Here is a tiny trained network, its code and every weight. The questions are about switching its units off for an input and a target symbol, where a switched-off unit gives its printed mean instead of its output.

import numpy as np


def w(rows, s, z=0):
    codes = np.array(rows[::2]) - 128.0
    scale = np.full(codes.shape[1], s)
    scale[-1] = z or s
    return codes * scale


def norm(h):
    return h / np.sqrt((h * h).mean(-1, keepdims=True) + 1e-5)


def f(y):
    return np.maximum(y, 0)


def softmax(a):
    e = np.exp(a - a.max(-1, keepdims=True))
    return e / e.sum(-1, keepdims=True)


def log_softmax(a):
    a = a - a.max(-1, keepdims=True)
    return a - np.log(np.exp(a).sum(-1, keepdims=True))


def net(x, mask):
    ids = ['ΓΛΠΩαβδεζηθμτφ'.index(c) for c in x.split()]
    T = len(ids)
    res = E[ids] + P[:T]
    q, k, v = (norm(res) @ M[0].T for M in (Q, K, V))
    z = softmax(np.where(np.tri(T) > 0, q @ k.T / 2**0.5, -1e9)) @ v
    res = res + np.where(mask[0], z, O[0][:, -1]) @ O[0][:, :-1]
    y = f(norm(res) @ A[0][:, :-1].T + A[0][:, -1])
    res = res + np.where(mask[1:9], y, B[0][:, -1]) @ B[0][:, :-1]
    return log_softmax(norm(res)[-1] @ U[:, :-1].T + U[:, -1])


Q, K, V, O, A, B = {}, {}, {}, {}, {}, {}
E = w([
[130,90,91,127,86,73,61],'Γ',
[115,37,144,108,155,167,86],'Λ',
[135,134,40,109,108,98,74],'Π',
[165,71,176,103,99,146,139],'Ω',
[80,105,161,159,255,168,53],'α',
[77,111,98,126,136,146,130],'β',
[87,179,232,175,23,112,117],'δ',
[128,137,124,79,121,94,68],'ε',
[96,56,155,34,142,103,105],'ζ',
[81,82,36,158,72,87,100],'η',
[195,124,61,86,50,73,37],'θ',
[154,88,90,176,139,192,137],'μ',
[70,153,167,165,126,176,198],'τ',
[124,102,74,120,117,46,197],'φ',
],0.0084)
P = w([
[252,93,134,118,249,45,62],'0',
[118,116,98,59,194,139,64],'1',
[105,110,96,46,148,149,64],'2',
[96,124,91,54,147,163,96],'3',
[88,122,81,49,131,164,104],'4',
[87,125,80,49,128,171,116],'5',
[93,147,73,57,140,177,141],'6',
],0.0037)
Q[0] = w([
[218,99,189,202,197,17,177],'h1',
[169,185,190,253,115,194,134],'h1',
],0.0046)
K[0] = w([
[103,3,40,86,229,174,158],'h1',
[129,120,125,152,179,182,140],'h1',
],0.0061)
V[0] = w([
[161,20,21,99,204,136,147],'h1',
[147,225,230,251,21,157,122],'h1',
],0.0028)
O[0] = w([
[87,47,228,137,89,128,48,77],'h1',
[72,98,80,109,85,255,92,2],'h1',
],0.0044,0.00081)
A[0] = w([
[92,65,88,146,91,210,141,220],'n1',
[115,156,66,78,94,81,130,167],'n2',
[156,100,118,106,100,30,138,168],'n3',
[110,171,143,123,90,133,128,62],'n4',
[77,156,95,170,107,136,139,170],'n5',
[106,122,138,98,145,155,166,80],'n6',
[93,132,254,199,134,68,114,126],'n7',
[131,61,172,138,135,59,94,252],'n8',
],0.0066,0.0018)
B[0] = w([
[172,125,174,179,137,102,144,243],'n1',
[125,129,254,171,196,69,189,237],'n2',
[148,127,198,123,161,195,182,236],'n3',
[56,150,114,116,159,159,164,158],'n4',
[175,100,126,138,167,67,146,197],'n5',
[181,130,117,80,41,129,55,171],'n6',
[195,60,59,122,182,71,15,192],'n7',
[157,103,201,238,228,163,205,254],'n8',
],0.0051,0.0045)
U = w([
[61,120,47,107,144,156,162,34],'Γ',
[145,100,49,167,84,170,116,58],'Λ',
[113,172,2,98,137,66,120,107],'Π',
[43,67,131,4,85,115,132,54],'Ω',
[53,210,114,13,171,85,116,37],'α',
[105,186,114,147,101,197,207,32],'β',
[64,170,244,183,138,121,213,220],'δ',
[60,84,29,189,89,38,167,60],'ε',
[202,164,104,44,66,59,87,49],'ζ',
[95,69,86,93,90,198,77,60],'η',
[185,83,132,67,17,147,119,50],'θ',
[39,245,144,185,63,62,21,252],'μ',
[228,47,198,173,246,76,134,217],'τ',
[60,117,89,146,149,145,29,52],'φ',
],0.0064,0.0035)

Each question gives the input, a string of symbols that net reads in full, and the target symbol t.
The units are the heads (2 rows each of Q, K, V and O) and the neurons (one row each of A and B). Each row of codes is followed by its name. A weight is (code - 128) times the scale printed after its matrix; where a second scale follows, it is the last column's (O, A, B and U).
mask holds one flag per unit, heads first, then neurons. A switched-off unit (its flag False) gives its mean, the last column of its rows in O or B, instead of its output. The means were averaged over made-up inputs and are rounded, as every weight is.
A unit's drop is (log p(t) with every unit on - log p(t) with that unit switched off) / (log p(t) with every unit on - log p(t) with every unit switched off).
The circuit of an input: a set's keep is (log p(t) with only the set's units on - log p(t) with every unit switched off) / (log p(t) with every unit on - log p(t) with every unit switched off). Starting from all 9 units, units are removed one at a time, each time the one whose removal leaves the highest keep (on an exact tie, the one counted first), for as long as the keep stays at least 0.8.
units of the circuit, in order: the units of the circuit, biggest drop first
most important unit: the unit with the biggest drop
top k neurons: the k neurons with the biggest drops, biggest first
drop when u is switched off: that unit's drop, to one decimal
input Π Ω τ, target τ: units of the circuit, in order -> n7, h1, n5, n6
input φ φ α δ Λ Π, target Π: units of the circuit, in order -> h1, n8
input ε Π Λ Π τ η ε, target δ: units of the circuit, in order -> n7, n2
input μ η Π τ η δ ε, target α: top 4 neurons -> n8, n3, n2, n7
input τ δ ζ, target Ω: top 2 neurons -> n8, n7
input Λ φ τ τ η δ, target μ: top 4 neurons -> n8, n3, n7, n2
input α θ δ φ, target δ: most important unit -> n7
input ζ β δ φ, target δ: top 2 neurons -> n7, n3
input η β θ ζ τ, target τ: top 4 neurons -> n7, n5, n6, n2
input δ θ τ Π, target Π: top 3 neurons -> n8, n3, n7
input τ φ δ ε, target α: drop when h1 is switched off -> 0.8
input α τ α η Π δ, target μ: drop when n4 is switched off -> 0.1
input ε Ω τ δ Π μ ζ, target Ω: drop when n6 is switched off -> 0.1
